In the rows, 128 means zero.
Known rows:
[ 83  88 138  97 121 177  74 109 112 142 155 116  94  66 132 150 142 133
 138 146 124  83 178 140 113 121  96 120 106  95 152 107 168  67 114 156
 136 104 158  84  78 140 176 137] -> zedral
[ 79 136 137 120 166 119 105 115 133 125 113 127 113 122 120 133 131 137
 140 167 132 109 168 122 100 138 113 175  79  70 147 106 135 102 107 172
 159 153 160  85 112 146 154 141] -> gekom
[ 71 124 162 131 137 135 100 130 145 187 158 132 126  85 143 157 144 131
 173 164 123  82 126 105  98 150 118 198  53 102 156 114 103  99 123 168
 181 119 157 105 133 116 161 122] -> flagus
[ 73 114 147 105 159 137 104 109 137 149 150 118  95  98 138 150 126 123
 132 136 156  75 177 114  94 149  84 148  90  95 132 111 139  76 128 185
 166 122 145 116 116 143 142 164] -> brudan
[ 80 122 138 108 138 139 126 106 129 136 141 123  83  82 139 131 138 136
 136 156 151  89 171 104  80 125 107 161  80  85 121 116 127  98 122 176
 144 135 160  87 112 141 152 138] -> pestu
[ 74 121 141 108 154 137 106 116 127 141 151 128  99  98 142 151 139 125
 137 152 154  82 172 121  86 142  96 150  82  94 125 117 136  79 126 183
 163 124 144 113 107 134 142 151] -> novotin
[ 73 121 141 110 153 135 103 115 127 144 152 127 102  96 139 150 138 125
 140 153 151  83 169 119  88 142  97 152  82  95 132 115 138  82 124 180
 163 123 145 112 108 134 144 149] -> sidro
[ 56 152 106  98 128  95 105  92 100 151 174 116  96  49 117 139 153 117
 153 203 183  83 142  84  35 133 127 131  77 119 159 123 161 141 112 171
 141 105 116 111 121 114 157 142] -> senufluk
[ 62 128 128 107 154 117  95  95 130 158 162 114  99  68 121 141 131 110
 141 150 167  73 164  84  74 159  88 128  91 110 152 121 156 105 118 177
 163 108 125 117 121 144 148 173] -> zostufil
[ 61 145 114  97 129 104 107 100 102 148 168 118  95  63 124 142 151 124
 150 197 176  85 147  98  45 130 124 140  77 112 152 120 154 127 116 173
 143 111 125 110 118 113 153 138] -> pluzibrir
[ 70 121 143  84 150 106 103 112 134 145 134 113 110 128 113 139 106 140
 127 147 157 101 180 121 105 150  94 175 100  82 165  88 150  94 121 192
 164 144 164  93 150 140 133 137] -> flodren
[ 83 136 141 126 172 132 139 124 145 138 139 140  87  99 164 141 146 125
 142 150 160  78 168 100  70 147  99 177  54  87  81 137  91  84 139 194
 172 145 141 115 114 140 131 155] -> vidon
[ 79 122 143 106 141 142 131 102 132 135 143 123  80  81 140 131 138 137
 134 156 155  87 173 104  79 120 108 163  80  82 117 114 126  97 122 180
 140 135 159  89 114 141 152 138] -> brutir
[ 70 120 144  98 137 132 114 108 123 145 157 120  95  94 134 143 131 132
 133 154 161  86 172 113  81 131 100 157  90  93 137 108 141  91 122 183
 152 124 156 105 120 130 141 139] -> skalam
[ 70 123 163  88 140 136 119  98 133 132 146 129  86  97 131 132 145 135
 140 159 165  77 169 127  69 119 120 159  85  92 129 109 126  98 125 159
 152 130 151  89 109 116 153 140] -> kledrok
[ 64 148 101 122 149 107  98  87 122 147 155 124  94  32 114 119 155 103
 155 178 164  83 151  56  48 154 111 114  77 114 148 144 156 141 106 159
 147 110 109  98 105 149 164 168] -> nifil
[ 79 100 139 101 132 162  84 111 117 142 153 119  97  77 134 150 140 130
 138 148 133  83 176 133 103 129  97 131  98  95 145 110 158  73 117 164
 146 110 152  94  88 138 166 142] -> trukla
[ 76 144 135 113 164 120 129 133 124 141 153 139  96 112 167 163 153 129
 147 176 172  77 155 128  58 139 111 178  50  97  94 128 101  82 143 199
 175 135 131 135 115 110 128 143] -> flomisim
[ 72 124 161 130 138 136 101 130 145 186 157 132 124  86 144 156 145 131
 172 164 125  81 127 106  97 149 118 197  53 101 153 115 103  98 124 169
 181 120 157 106 132 117 161 123] -> geklel
[ 65 130 152  98 150 114 113 106 126 135 138 117 111 127 115 142 117 141
 130 165 154 104 171 125  96 126 111 179  93  75 162  85 150 100 109 185
 154 141 168  98 134 130 140 131] -> plegepa
[ 71 119 144  99 137 131 115 107 123 145 157 120  94  93 134 144 131 132
 133 155 160  85 171 115  81 131 101 157  89  94 136 107 140  91 123 184
 153 124 156 105 120 129 141 139] -> stostak

Facts:
balas (ρ drumuk)
banol (σ balas) (Θ b) (ρ zita)
baskul (Θ c) (ρ kegal)
bidan (σ zefe) (Θ c) (ρ bogruk)
biflun (Θ a) (ρ grapletir)
binikor (σ trinen) (Θ e) (ρ kegal)
bodralu (Θ a) (ρ roflan)
bogruk (ρ pligres)
brabrik (σ grogru) (Θ b) (ρ gifik)
brado (σ flepla) (Θ d) (ρ pastem)
bratro (Θ b) (ρ pligres)
breza (ρ mimustar)
brivos (σ dedrer) (Θ b) (ρ mozos)
broflu (σ flaplin) (Θ d) (ρ gifik)
brote (ρ geklel)
brudan (Θ d) (ρ grogru)
brutir (σ pluvi) (Θ e) (ρ gukor)
danam (σ zefe) (Θ a) (ρ roflan)
dano (ρ grapletir)
dasaluk (Θ a) (ρ breza)
debik (σ drumuk) (Θ b) (ρ klutapu)
dedrer (ρ roflan)
dide (σ miletun) (Θ d) (ρ drumuk)
digik (σ trosi) (Θ e) (ρ drilal)
dipa (σ kotom) (Θ d) (ρ tremur)
dradres (Θ b) (ρ klutapu)
dreban (σ staker) (Θ d) (ρ brote)
dredas (Θ d) (ρ gukor)
drigre (Θ c) (ρ plumisal)
drilal (ρ nikal)
driraru (Θ e) (ρ drilal)
driski (Θ a) (ρ nikal)
droplis (σ binikor) (Θ d) (ρ gukor)
drose (Θ a) (ρ trosi)
drumuk (ρ nikal)
fabal (σ flepla) (Θ a) (ρ breza)
fegra (Θ d) (ρ flupo)
fegum (σ fabal) (Θ c) (ρ gifik)
fezil (σ flumam) (Θ e) (ρ kliplor)
fiklam (Θ d) (ρ kliplor)
firak (σ pastem) (Θ a) (ρ tremur)
fitren (Θ b) (ρ pastem)
flagus (ρ klegra)
flaplin (Θ b) (ρ tokliska)
flelo (σ guzokle) (Θ c) (ρ gukor)
flepla (Θ a) (ρ trosi)
flezu (Θ d) (ρ mirosas)
flodren (σ fabal) (Θ d) (ρ pligres)
flomisim (Θ a) (ρ ritral)
flota (Θ c) (ρ gifik)
flumam (σ liskor) (Θ d) (ρ getra)
flural (Θ d) (ρ muves)
flutrer (Θ e) (ρ brote)
fudo (σ brudan) (Θ b) (ρ gukor)
fustegis (σ rufotras) (Θ e) (ρ skorel)
gekom (Θ e) (ρ pligres)
getra (ρ pligres)
gifik (ρ zita)
gigon (σ driski) (Θ a) (ρ pastem)
gosa (Θ e) (ρ mirosas)
graba (Θ c) (ρ traskodrem)
gradal (Θ d) (ρ pligres)
grapletir (ρ pligres)
graplo (σ zita) (Θ c) (ρ muves)
grastuk (σ ritral) (Θ b) (ρ dedrer)
grefak (ρ monam)
gretiluk (σ binikor) (Θ c) (ρ nikal)
gribron (Θ e) (ρ gukor)
gribru (Θ b) (ρ drilal)
grigi (σ klaskofo) (Θ a) (ρ negu)
grogil (Θ b) (ρ klegra)
grogru (ρ roflan)
grupur (Θ b) (ρ breza)
gukor (ρ monam)
guzokle (ρ zita)
kebras (σ zefe) (Θ a) (ρ grogru)
kegal (ρ nikal)
kenal (σ breza) (Θ a) (ρ tokliska)
kerudel (Θ a) (ρ kuzuvi)
kidris (σ liskor) (Θ d) (ρ breza)
kikle (Θ b) (ρ skorel)
klaramor (σ satrim) (Θ d) (ρ brote)
klaskofo (σ kliplor) (Θ d) (ρ negu)
kledrok (σ mozos) (Θ b) (ρ dedrer)
klerur (σ trosi) (Θ d) (ρ grapletir)
klevosin (Θ a) (ρ brote)
klidor (σ potar) (Θ c) (ρ mimustar)
kliplor (ρ breza)
klisa (Θ c) (ρ flupo)
klizir (σ plumisal) (Θ d) (ρ viflen)
kloklilo (σ flepla) (Θ a) (ρ skorel)
kludrim (σ klutapu) (Θ b) (ρ grapletir)
klupam (Θ c) (ρ drilal)
kluplu (σ klisa) (Θ c) (ρ viflen)
koplas (Θ a) (ρ tremur)
koske (Θ d) (ρ gifik)
kotom (Θ c) (ρ pastem)
kuzuvi (ρ nikal)
lavar (σ brote) (Θ d) (ρ skorel)
leplel (σ zefe) (Θ d) (ρ mirosas)
lipak (σ kotom) (Θ d) (ρ flagus)
liskor (Θ c) (ρ roflan)
livok (σ mozos) (Θ e) (ρ brote)
lotrur (σ zefe) (Θ a) (ρ kliplor)
meban (σ pluvi) (Θ d) (ρ tokliska)
mestel (Θ b) (ρ potar)
miletun (Θ a) (ρ mirosas)
mozos (ρ mirosas)
muflos (σ plumisal) (Θ b) (ρ gifik)
muves (ρ klegra)
muzis (σ trinen) (Θ d) (ρ brote)
navam (Θ d) (ρ drilal)
nenar (Θ c) (ρ mirosas)
nifil (Θ e) (ρ pastem)
nostuk (Θ a) (ρ monam)
novotin (Θ c) (ρ dedrer)
pabo (Θ e) (ρ zita)
pastem (ρ drumuk)
pestu (σ brudan) (Θ e) (ρ roflan)
petis (σ klegra) (Θ a) (ρ negu)
plagin (Θ b) (ρ mirosas)
pleflon (σ graba) (Θ a) (ρ plumisal)
plegepa (σ pluvi) (Θ c) (ρ potar)
plerobrim (Θ e) (ρ pligres)
plipel (σ plumisal) (Θ a) (ρ balas)
plumisal (ρ grapletir)
pluvi (σ grefak) (Θ a) (ρ dedrer)
pluzibrir (σ zostufil) (Θ a) (ρ drilal)
potar (ρ pligres)
reflol (σ zostufil) (Θ a) (ρ grapletir)
relon (Θ b) (ρ plumisal)
rezom (σ brote) (Θ c) (ρ zita)
riker (σ flepla) (Θ c) (ρ flupo)
ritral (ρ gifik)
rolozok (Θ b) (ρ mimustar)
rufotras (ρ negu)
rupas (σ gribru) (Θ c) (ρ mirosas)
rupe (σ liskor) (Θ e) (ρ mirosas)
samuston (σ dedrer) (Θ d) (ρ pastem)
satrim (Θ e) (ρ gukor)
senufluk (σ mozos) (Θ a) (ρ drumuk)
sidro (Θ c) (ρ sorur)
sifako (Θ e) (ρ grogru)
skalam (σ plerobrim) (Θ c) (ρ klutapu)
skaplas (Θ a) (ρ plumisal)
skiplor (σ rufotras) (Θ b) (ρ gukor)
skorel (ρ traskodrem)
sorur (ρ traskodrem)
stagre (σ pabo) (Θ b) (ρ flagus)
staker (σ tidel) (Θ e) (ρ klegra)
stidol (Θ a) (ρ muves)
stipin (σ dedrer) (Θ d) (ρ gifik)
stostak (σ negu) (Θ c) (ρ flupo)
sturum (Θ c) (ρ tremur)
suga (σ plumisal) (Θ d) (ρ tremur)
tarir (σ grogru) (Θ c) (ρ tokliska)
teflel (σ liskor) (Θ a) (ρ traskodrem)
tetroklum (σ guzokle) (Θ b) (ρ sorur)
tezus (Θ b) (ρ gukor)
tidel (σ kegal) (Θ b) (ρ brote)
tokliska (ρ geklel)
tremur (ρ mimustar)
trinen (Θ e) (ρ grapletir)
tripli (σ kegal) (Θ c) (ρ mozos)
trosi (ρ flupo)
trostu (Θ c) (ρ pastem)
trukla (Θ c) (ρ mimustar)
trutize (Θ d) (ρ dedrer)
truzuk (Θ b) (ρ gifik)
vamen (Θ e) (ρ grefak)
vatri (σ pabo) (Θ c) (ρ balas)
velen (σ pabo) (Θ b) (ρ pastem)
vidon (Θ e) (ρ gifik)
viflen (ρ grapletir)
votru (σ dedrer) (Θ e) (ρ breza)
vuzen (Θ b) (ρ dedrer)
zatropo (Θ a) (ρ kegal)
zedral (Θ c) (ρ breza)
zefe (σ graba) (Θ a) (ρ rufotras)
zokim (Θ c) (ρ negu)
zomus (σ trinen) (Θ d) (ρ flagus)
zostufil (Θ d) (ρ kuzuvi)
zozel (σ skorel) (Θ b) (ρ drumuk)

Rows:
No name comes twice in this set of rows, the named rows included.
[ 72 126 153 113 176 127 130 121 148 153 153 128  90 113 160 155 127 119
 132 131 174  66 175 107  78 160  78 170  70  95  96 124 105  69 145 206
 185 132 139 138 129 138 117 170] | koske
[ 54 150 124 102 149 103  90  80 124 143 159 129  99  48 104 120 162 102
 160 181 177  71 147  78  37 150 124 111  82 121 158 137 155 142 109 141
 157 106 101 100 102 124 166 172] | fitren
[ 59 132  92  73 129  87  91  92 124 168 176 115  93  34 106 124 131 108
 144 156 190  76 165  55  55 176  90 114  97 131 164 129 169 132 129 185
 156 106 106  99 151 142 142 157] | brado
[ 54 145 134  92 133 104 104  78 123 146 164 124  92  52 105 117 154 112
 154 179 181  73 151  79  36 138 127 124  86 117 158 127 151 143 110 146
 148 108 118  93 115 118 161 158] | zozel
[ 69 113 151  94 141 131 115 101 133 153 156 109  89  94 131 143 118 130
 127 139 163  78 177 107  88 137  89 155  97  94 142 101 143  87 125 187
 155 122 157 108 131 138 140 152] | klaskofo
[ 82  92 155  87 121 179  73 100 120 131 144 125  90  69 124 137 156 135
 148 153 125  77 172 151 101 111 116 121 102  94 151 109 155  78 113 128
 137 109 153  66  66 127 191 139] | grupur
[ 69 113 153  93 145 137 122 101 134 149 158 111  84  95 138 145 119 131
 125 137 168  75 180 109  88 133  87 156  95  91 132 102 140  82 128 191
 154 123 156 111 130 139 139 154] | droplis
[ 65 128 162 112 151 160 121 117 157 176 163 115 129  68 143 159 133 129
 179 178 126  84 125 101  88 144 105 187  48  92 157  93  94  86 124 158
 178 127 159 112 126 108 179 104] | dedrer
[ 70 123 163 129 138 135 102 127 145 184 158 130 123  85 141 156 143 132
 171 165 126  81 127 105  98 146 119 197  54  99 156 112 107  99 122 170
 178 120 157 105 134 117 161 123] | mozos
[ 73 122 162 129 141 137 105 130 145 183 157 133 120  88 147 157 144 131
 169 161 127  79 130 108  95 149 116 197  53 100 146 116 101  94 127 172
 181 121 156 108 130 117 156 125] | gukor
[ 69 126 149 107 170 115  95 113 136 141 128 114 117 136 116 147 112 131
 130 148 146  98 175 127 108 151  92 167  95  79 161  93 149  87 113 184
 172 140 158 106 129 145 140 156] | gradal
[ 82 125 133 118 154 141 111 112 132 134 134 129  92  84 140 136 144 129
 142 157 141  88 169 109  86 136 104 153  76  86 120 125 128  92 121 171
 153 135 148  92  99 146 156 148] | gosa
[ 85 134 146 134 137 105 108 121 133 143 152 121  77 111 136 163 135 134
 135 157 150  94 168 125  75 162  96 159 102 128 115 113 117  88 114 172
 159 116 165 117  66 139 117 158] | liskor
[ 87  89 154 103  97 150  88 102 123 153 161  95  64  75 123 156 120 145
 125 134 132  87 181 132 105 135  85 130 135 122 150  91 155  75 109 153
 128  97 186  84  67 148 151 147] | kidris

The same objects again, as new rows of numbers:
Known rows:
[129 127 113 130 103 140 134 122 118 135 123 134 109 144 125 151 128 121
 155 123 124 132 146 104 130 152 114 121] -> sidro
[102 130 120 139 118 122 144 134 132 106 127 128 127 126 134 132  81 123
 133 117 120 146 127  72 117 149 144 168] -> klidor
[103  62 136  91 110 153 178 120 142 106 133 141 126 114 111 118 147 100
  93 136 147 103  98 186 101 152 123 146] -> kebras
[110 134 105 142 117 119 128 128 107 111 120 139 128 128 126 133  96 114
 136 117 137 149 146  69 141 159 131 159] -> trukla
[ 94 138  96 149 126 104 124 133  97  93 113 145 140 114 125 122  71 111
 118 111 147 163 148  39 146 167 140 191] -> zedral
[140 105 174 181 163 145 158 121 151 101 186  77 108 148 158 142 105 109
 148  46 129 118 134  89 131 135 120  74] -> fegum
[168 241 136 107 169 135  87 115 202 135 116 112 129 104 153 117  92 144
 152 231 230  80 170 142 152 115 124 110] -> relon
[109 138 168 130 128  76 109 106 103 125 189 113 162 165 104  82 133 137
 208 161  35 212  99 159 142  79 163 131] -> vatri
[140 117 129 133 123 139  91 110 133 146 100 103 127 105 122 150 134 138
 129 139 135 131 127 108 131 140  88 127] -> plagin
[140 116 131 132 121 139  92 110 133 146 100 103 127 105 121 152 134 139
 130 140 135 132 128 108 130 140  88 125] -> grogil
[143 170 121 118 135 137 126 122 146 130 122 141 120 140 135 131 123 130
 145 153 166 106 154 126 139 136 129 118] -> bogruk
[ 75 125  81 152 153  85 142 151 129 101  95 112 199 101 135 157 103 145
  72  87 163 139  97  92 124 118 193 214] -> votru
[113 124 195  96 137  70  99 153 124 127 181 156 156 138  99  53 160 115
 114 153  20 203  93 184 168  43 169 116] -> plipel
[ 97 136  99 145 140 103 116 133  97  91 103 149 149 109 121 116  79 117
  96 106 153 157 142  44 145 163 143 197] -> kliplor
[124 120 126 122 140  98 112 129  90 137 157 151 148 136 108  86 168 126
 112 131 104 161 113 183 155  98 137 121] -> kerudel
[109 111 100 124 142 138 134 172 117 111 116 151 117 117 134  84 114 168
 109 100 113  93  97 175  77 140 114 105] -> teflel
[146 187 121 114 141 138 126 122 155 129 125 141 120 140 139 126 116 130
 148 167 178  99 161 131 142 133 135 115] -> grapletir
[127 111 115 124  98 146 162 134 131 146 120 134 105 134 144 140 124 118
 124 132  95 111 115 131  93 134 124 135] -> dreban
[128 129 115 131 108 139 133 123 119 131 126 133 112 145 127 148 125 120
 156 124 125 133 145 102 133 150 117 121] -> klisa
[127 128 128 136 125  97 118 115  85 141 153 136 139 144 120  97 143 106
 156 148  84 164 126 152 147 106 133 119] -> zostufil
[134 106 140 123 108 152 111 117 155 149  99  96 120 106 129 157 128 152
 126 141 111 125 106 115  97 135  95 139] -> grastuk

Rows:
No name comes twice in this set of rows, the named rows included.
[147 244 134 105 151 138 146 133 209 116 148 131 112 143 167 115  70 136
 176 212 202  79 166 139 129 118 164 117] | kluplu
[119 118 161 117 132  97 118 146 122 119 140 114 165 124 103 118 155 158
 129 123  89 157 102 175 124  69 174 131] | binikor
[123 182 103 129 154 135 134 168 140 103 118 140 108 124 161  71  61 158
 169 163 139  66 128 164  73 139 125  92] | flumam
[ 94 124  86 139 149  99 125 154  91  99 112 167 151  94 126  95 102 113
  46  97 163 146 127  90 151 147 144 192] | dasaluk
[ 83 136  79 162 142  84 126 144  75  82 104 157 152  91 136  95  53  88
  71 108 154 163 141  29 149 164 151 222] | fiklam
[155 217 153  87 140 136 116 148 197 125 120 163 107 133 143 120 104 113
 133 194 171  93 179 116 164 113 148 100] | plumisal
[ 96 126 108 148 132 108 149 144 115 102 120 138 136 108 147 108  72 103
  92 116 122 139 120  73 117 142 150 188] | dipa
[101 122  89 135 145 106 126 151  96 105 116 166 144 100 126 100 112 113
  53  99 160 141 127 102 147 143 139 179] | koplas
[117 127 151 135 130  90 126 115 100 132 171 123 148 148 122  82 131 115
 163 155  55 175 102 164 131  87 151 129] | dide
[114 109 122 123 134 136 119 179 115  94  95 126 131 105 115 113 118 190
 129  95 126  93 112 167  73 127 135 106] | rupe
[ 50  83 115 123 152  97 160 137 113  40 121 154 173  70 112  72  61  81
  38 114 185 149 102  87 130 173 163 247] | lotrur
[109 124 162 120 152  66 106 121  92 129 194 135 176 146 101  48 165 136
 140 151  50 202  79 215 149  57 165 130] | gigon
[102  64 139  93 117 151 175 120 143 104 137 139 130 113 111 114 144  99
  95 135 149 105  99 184 105 150 126 146] | danam

The same objects again, as new rows of numbers:
Known rows:
[ 88  63 102  99 111 117  80 167 113 140  76 121 103 106 131 131  90 147
 120 161 137 120 166 133 127 186 117 128 156 116 139 144 128 158 108 117
 118 133 166 158 156] -> biflun
[132 134 124 145 140 115 125 157  95 123 153 109 124 149 120 117 109 129
 111 119 123 150 132 116 127 131 111 119 116 127 114 131 112 145 166 126
 127 144 154 157 101] -> dradres
[ 73  34  88  94 101 112  62 183 112 153  50 129 107  96 131 136  75 146
 120 176 149 110 190 138 123 206 114 123 166 108 152 147 133 171  99 112
 113 126 177 178 177] -> skaplas
[116  89 114 125 116 120 107 137 126 135 100 133 119 122 131 138 114 127
 134 138 138 114 146 128 135 146 129 126 146 124 142 130 130 142 113 120
 128 128 139 140 150] -> bogruk
[176 143 164 116 184 183  94 155 113 128 134 111 182 174 185 142 148 166
 123 201 137  62 117 146 138 130 105 165  37 194 137 144 210  48 153  65
  81 147  82 113 156] -> fezil
[137 126 134 125 139 151 128 135 124 122 125 120 129 141 147 138 138 136
 124 141 124 107 113 131 136 120 130 136 110 148 131 126 133 113 136 113
 123 136 124 119 132] -> mimustar
[129 125 112 168 126 150 129 107 131 116 142 126  88 143 128 150 155 113
 142 120 103 125 109 126 153 124 173 137 150 130 130  94 115 140 101 147
 141 145 143  97 132] -> flelo
[ 80  24  69 140 106 134  79 168 134 164  54 163 110  94 135 163 111 112
 143 187 142  98 196 147 134 176 142 128 174 110 165 109 139 174  81 122
 114 109 173 156 200] -> kluplu
[129 123 116 139 163 210 134 149 133 127 114 125 133 144 183 171 164 141
 117 190 103  85 105 151 142  92 145 151  88 179 136 101 147 100 145  99
  99 128 131 101 140] -> zedral
[139  95 130 140 109 100 111 128 132 142 103 152 145 129 123 141 112 103
 146 117 166  88 153 126 133 135 125 118 134 119 164 127 140 128 123 113
 136 114 114 151 163] -> gradal
[120 116 104 156 132 147 138 115 135 124 129 130  99 130 138 149 149 122
 141 134 105 128 114 130 150 106 157 138 149 136 127 100 119 135 110 139
 133 133 137 100 130] -> sidro
[167  94 138 131 111  98 103 143 130 146 124 174 147 153 110 160 104 117
 122 138 164  83 159 144 126 133 114 121 141 102 179 122 124 138 101 121
 145 102 108 128 145] -> flodren
[ 62 232 118 118 128 183 165  85 175 154 119 163 165  55 109 138 150 125
 116 146 105 191 152 179  57 109 165 128 133 108 106 114 166 137 100 197
 105  53 115 122 123] -> trostu
[117  90 115 126 115 120 107 138 126 136 101 133 119 121 130 138 114 126
 133 138 138 113 146 128 134 146 130 126 145 124 143 129 129 141 113 121
 128 127 140 140 151] -> getra
[134 125 130 134 124 125 128 119 127 119 132 119 113 138 129 132 131 128
 134 114 125 123 115 121 142 126 139 131 136 132 128 125 120 127 122 129
 138 141 127 118 126] -> roflan
[145 141 134 131 172 175 122 189  90 123 141 103 153 167 162 140 124 151
  89 167 119 107 118 135 123 118 105 131  56 168 121 133 141 109 202  87
  95 144 149 157 108] -> grupur
[ 92 237 166  82 109 134 152  77 168 151 123 160 192  70  99 110 134 137
 109 113 141 178 148 168  49 137 141 118 102  98 111 153 182 113 108 173
 114  52  84 147 123] -> nifil
[148 121 154 117 113  99 124 109 130 121 131 129 129 140 129 120 134 131
 133 103 143 115 113 118 139 136 131 129 118 127 132 140 135 112 118 113
 140 131 105 124 132] -> gosa
[124 124 126 129 122 121 131 119 126 122 122 118 116 133 136 136 125 132
 133 119 126 124 115 125 141 113 133 129 137 136 126 127 123 124 127 126
 135 134 123 123 124] -> negu
[136 130 134 140 120 123 124 113 122 116 136 114 105 145 126 136 130 126
 135 105 123 124 110 119 145 130 149 130 137 130 130 121 119 130 117 132
 143 145 127 117 122] -> gukor
[134 123 129 133 125 126 127 119 127 119 132 120 115 136 130 131 131 128
 134 118 125 123 115 122 141 125 135 130 135 130 128 126 121 127 122 130
 136 138 128 117 126] -> muves

Rows:
No name comes twice in this set of rows, the named rows included.
[106  68 100 135 121 106  83 193  92 148 104 131 128 127 115 126  82 122
 112 150 148 129 186 125 116 186 104 112 134 106 140 136 127 172 143 115
 116 130 182 194 147] | kludrim
[ 50 235 114 117 122 174 167  81 172 153 107 156 161  53 116 146 140 133
 118 141 105 192 146 181  62  92 167 127 135 114 104 116 164 134 107 194
 105  48 110 128 116] | kotom
[141 127 137 122 145 165 127 140 125 123 123 118 135 145 158 145 139 140
 120 151 124  99 110 133 136 115 128 139  99 158 132 127 137 105 144 104
 116 136 123 118 132] | tremur
[127 188 152 129 116 123 146  93 151 141 129 158 173 104 107 128 130 107
 133 103 152 131 141 144  91 112 135 116 114 114 139 130 155 115 128 150
 130  85  92 140 136] | navam
[ 73 223 120 122 129 189 164  89 172 146 127 165 159  60 106 131 160 117
 118 148 104 183 152 177  59 119 164 129 131 107 106 113 162 139  97 196
 107  59 123 119 128] | vatri
[ 82  39  91  99  96 117  74 205 132 177  32 132 111 108 111 135  91 157
 135 182 143 124 208 126 123 228 125 111 163  85 157 142 117 147 106 104
 105 152 170 162 170] | pleflon
[ 94 168 129  96 125 138 131 119 129 123 122 109 121 103 127 118 116 156
 109 129 112 162 122 140 106 134 130 130 134 126 104 144 129 133 125 150
 121 121 132 130 105] | driski
[117 189 147 129 112 113 147  89 149 142 118 149 170 103 114 136 119 113
 135  99 153 131 136 144  96  96 137 117 117 120 136 132 154 114 134 147
 130  81  86 146 130] | zostufil
[ 86  59 128  95 113  74  67 125 148 181  75 141 142  97 159 140  85 138
 129 112 184 114 153 130 156 171 101 114 126 130 181 117 132 138  99  94
 127 114 129 174 159] | trinen
[169 122 169 101 144 170 127 145 122 115 123 128 160 157 167 135 161 141
 107 154 137  66 102 136 125 135 125 142  53 165 137 144 164  80 153  75
 107 130 109 126 152] | votru
[139 138 129 137 157 147 122 173  92 123 146 104 140 159 142 129 117 140
  99 144 121 127 124 126 125 124 108 125  85 148 117 132 128 125 185 105
 110 144 151 157 106] | rolozok

